Here is a tiny trained network, its code and every weight. The questions are about switching its units off for an input and a target symbol, where a switched-off unit gives its printed mean instead of its output.

import numpy as np


def w(rows, s, z=0):
    codes = np.array(rows[::2]) - 128.0
    scale = np.full(codes.shape[1], s)
    scale[-1] = z or s
    return codes * scale


def f(y):
    return np.maximum(y, 0)


def softmax(a):
    e = np.exp(a - a.max(-1, keepdims=True))
    return e / e.sum(-1, keepdims=True)


def log_softmax(a):
    a = a - a.max(-1, keepdims=True)
    return a - np.log(np.exp(a).sum(-1, keepdims=True))


def net(x, mask):
    ids = ['αγδζμξπτφω'.index(c) for c in x.split()]
    T = len(ids)
    res = E[ids] + P[:T]
    r = res
    for j in range(3):
        rows = slice(4 * j, 4 * j + 4)
        q, k, v = (r @ M[0][rows].T for M in (Q, K, V))
        z = softmax(np.where(np.tri(T) > 0, q @ k.T / 4**0.5, -1e9)) @ v
        o = O[0][rows]
        res = res + np.where(mask[j], z, o[:, -1]) @ o[:, :-1]
    y = f(res @ A[0][:, :-1].T + A[0][:, -1])
    res = res + np.where(mask[3:15], y, B[0][:, -1]) @ B[0][:, :-1]
    return log_softmax(res[-1] @ U[:, :-1].T + U[:, -1])


Q, K, V, O, A, B = {}, {}, {}, {}, {}, {}
E = w([
[132,102,204,114,162],'α',
[222,35,246,181,138],'γ',
[89,122,218,144,150],'δ',
[81,114,114,58,185],'ζ',
[192,36,86,49,175],'μ',
[148,80,182,205,103],'ξ',
[123,73,102,74,175],'π',
[83,133,172,133,132],'τ',
[93,110,140,151,137],'φ',
[112,100,222,210,110],'ω',
],0.011)
P = w([
[165,254,133,169,201],'0',
[81,86,174,101,218],'1',
[178,166,79,223,201],'2',
[90,82,171,104,173],'3',
[194,157,74,223,194],'4',
[96,84,166,116,140],'5',
[188,158,74,234,196],'6',
[110,81,159,117,114],'7',
[193,153,64,220,204],'8',
[116,68,155,123,96],'9',
[186,159,70,233,199],'10',
[126,63,148,129,81],'11',
[197,159,58,204,203],'12',
[126,53,146,137,63],'13',
],0.013)
Q[0] = w([
[193,136,55,175,212],'h0',
[191,169,126,207,127],'h0',
[224,137,56,211,218],'h0',
[60,122,153,182,129],'h0',
[146,7,57,88,142],'h1',
[204,122,115,124,119],'h1',
[120,152,71,148,44],'h1',
[176,141,160,102,133],'h1',
[65,136,84,158,149],'h2',
[161,97,228,181,142],'h2',
[130,105,30,81,124],'h2',
[168,123,167,136,131],'h2',
],0.014)
K[0] = w([
[176,227,160,74,123],'h0',
[233,165,143,86,110],'h0',
[235,254,188,91,160],'h0',
[111,200,183,172,91],'h0',
[130,20,40,109,153],'h1',
[225,111,56,111,191],'h1',
[89,77,96,85,160],'h1',
[225,93,97,176,202],'h1',
[82,186,56,163,187],'h2',
[149,112,205,221,156],'h2',
[169,121,59,53,205],'h2',
[191,138,192,174,190],'h2',
],0.011)
V[0] = w([
[158,87,142,32,253],'h0',
[189,53,74,133,189],'h0',
[48,244,167,175,106],'h0',
[67,155,54,95,135],'h0',
[116,158,133,122,107],'h1',
[124,127,91,120,94],'h1',
[82,86,150,115,144],'h1',
[176,121,88,178,161],'h1',
[160,116,146,158,125],'h2',
[121,88,196,132,125],'h2',
[168,81,106,136,185],'h2',
[80,98,149,114,160],'h2',
],0.014)
O[0] = w([
[146,111,212,90,96,221],'h0',
[83,244,209,188,119,147],'h0',
[182,61,65,111,123,198],'h0',
[251,137,112,114,194,19],'h0',
[143,158,153,169,123,76],'h1',
[151,120,137,93,151,52],'h1',
[137,158,190,131,120,120],'h1',
[92,170,160,177,112,254],'h1',
[132,127,107,98,140,213],'h2',
[110,122,109,75,172,196],'h2',
[120,136,158,155,126,245],'h2',
[135,158,158,157,105,141],'h2',
],0.014,0.0085)
A[0] = w([
[182,126,68,183,186,72],'n0',
[193,174,102,183,233,138],'n1',
[133,167,88,94,90,5],'n2',
[161,219,113,188,177,73],'n3',
[157,199,166,159,81,124],'n4',
[188,184,83,37,143,2],'n5',
[104,76,144,154,208,143],'n6',
[122,158,189,104,111,33],'n7',
[251,98,125,67,121,76],'n8',
[191,49,101,175,116,155],'n9',
[75,120,146,158,14,107],'n10',
[143,192,90,209,127,99],'n11',
],0.012,0.018)
B[0] = w([
[152,103,44,135,151,170],'n0',
[154,141,119,155,52,147],'n1',
[54,6,9,145,226,128],'n2',
[165,132,157,141,193,136],'n3',
[124,85,105,166,148,196],'n4',
[199,151,128,109,178,128],'n5',
[141,168,126,126,118,174],'n6',
[123,142,87,107,108,179],'n7',
[117,148,136,48,145,154],'n8',
[97,156,168,105,144,216],'n9',
[190,105,112,65,129,252],'n10',
[78,201,126,81,145,142],'n11',
],0.016,0.023)
U = w([
[2,104,223,125,129,209],'α',
[153,48,130,146,108,161],'γ',
[126,109,168,150,206,112],'δ',
[98,42,113,170,171,102],'ζ',
[134,193,158,126,129,78],'μ',
[175,163,97,162,93,115],'ξ',
[138,130,142,196,105,225],'π',
[53,96,177,108,208,1],'τ',
[154,127,124,120,172,4],'φ',
[35,189,146,151,111,202],'ω',
],0.0095,0.0096)

Each question gives the input, a string of symbols that net reads in full, and the target symbol t.
The units are the heads (4 rows each of Q, K, V and O) and the neurons (one row each of A and B). Each row of codes is followed by its name. A weight is (code - 128) times the scale printed after its matrix; where a second scale follows, it is the last column's (O, A, B and U).
mask holds one flag per unit, heads first, then neurons. A switched-off unit (its flag False) gives its mean, the last column of its rows in O or B, instead of its output. The means were averaged over made-up inputs and are rounded, as every weight is.
A unit's drop is (log p(t) with every unit on - log p(t) with that unit switched off) / (log p(t) with every unit on - log p(t) with every unit switched off).
The circuit of an input: a set's keep is (log p(t) with only the set's units on - log p(t) with every unit switched off) / (log p(t) with every unit on - log p(t) with every unit switched off). Starting from the 12 units with the biggest drops (on a tie, the unit counted first), units are removed one at a time, each time the one whose removal leaves the highest keep (on an exact tie, the one counted first), for as long as the keep stays at least 0.8.
units of the circuit, in order: the units of the circuit, biggest drop first
unit that matters most: the unit with the biggest drop
top k neurons: the k neurons with the biggest drops, biggest first
which heads matter: for each layer, one digit per head in row order, 1 if its drop is at least 0.15 and else 0, layers parted by /
input α ω ω ξ ω ω φ, target α: which heads matter -> 100
input ω ξ μ π μ μ ξ ω ξ ω, target γ: units of the circuit, in order -> (n10)
input τ γ π μ ξ ξ ξ ω π α μ ξ ζ, target φ: which heads matter -> 100
input π γ ζ, target π: which heads matter -> 100
input ζ ξ ξ φ μ α ω π μ, target μ: top 2 neurons -> (n8 n9)
input δ τ α, target τ: units of the circuit, in order -> (n9 h0 n8)
input ω ω μ μ ω α ω τ τ μ δ ξ ξ, target ζ: units of the circuit, in order -> (h0 n10)
input α γ α φ ω, target α: which heads matter -> 100
input ζ ξ μ τ ω, target μ: top 4 neurons -> (n8 n1 n9 n4)
input π γ μ ξ π ξ ξ γ δ, target π: top 2 neurons -> (n10 n9)
input φ α φ ξ π α μ μ δ φ, target γ: which heads matter -> 001
input δ ω π ξ φ, target τ: top 2 neurons -> (n9 n8)
input μ δ ω ω ξ γ π, target δ: units of the circuit, in order -> (h0 n4 n3)
input ξ π ζ, target ω: units of the circuit, in order -> (n10 n4)
input γ π φ τ φ δ π α ξ ξ ω α ξ, target γ: which heads matter -> 100
input ζ φ ω φ π δ φ, target μ: top 4 neurons -> (n8 n1 n9 n4)
input γ α ζ ω ξ ξ γ φ ξ ξ π τ ω, target γ: top 2 neurons -> (n10 n9)
input μ μ ξ ω α ω γ ξ γ γ ω δ π, target δ: units of the circuit, in order -> (n4 h0 n3)
input ξ φ φ μ τ, target ω: top neuron -> (n11)
input ω φ ξ ξ μ μ π ω δ ξ ω, target ζ: units of the circuit, in order -> (h0 n10)
input ξ ω ω, target ω: which heads matter -> 100
input ξ ξ ξ ξ δ γ τ, target ω: unit that matters most -> n10
input ξ δ π μ ω δ ξ ξ π ξ φ, target ω: top 4 neurons -> (n10 n11 n9 n4)
input φ ξ ζ ζ α μ μ ξ π μ ω, target ξ: units of the circuit, in order -> (h0 n1 n4)
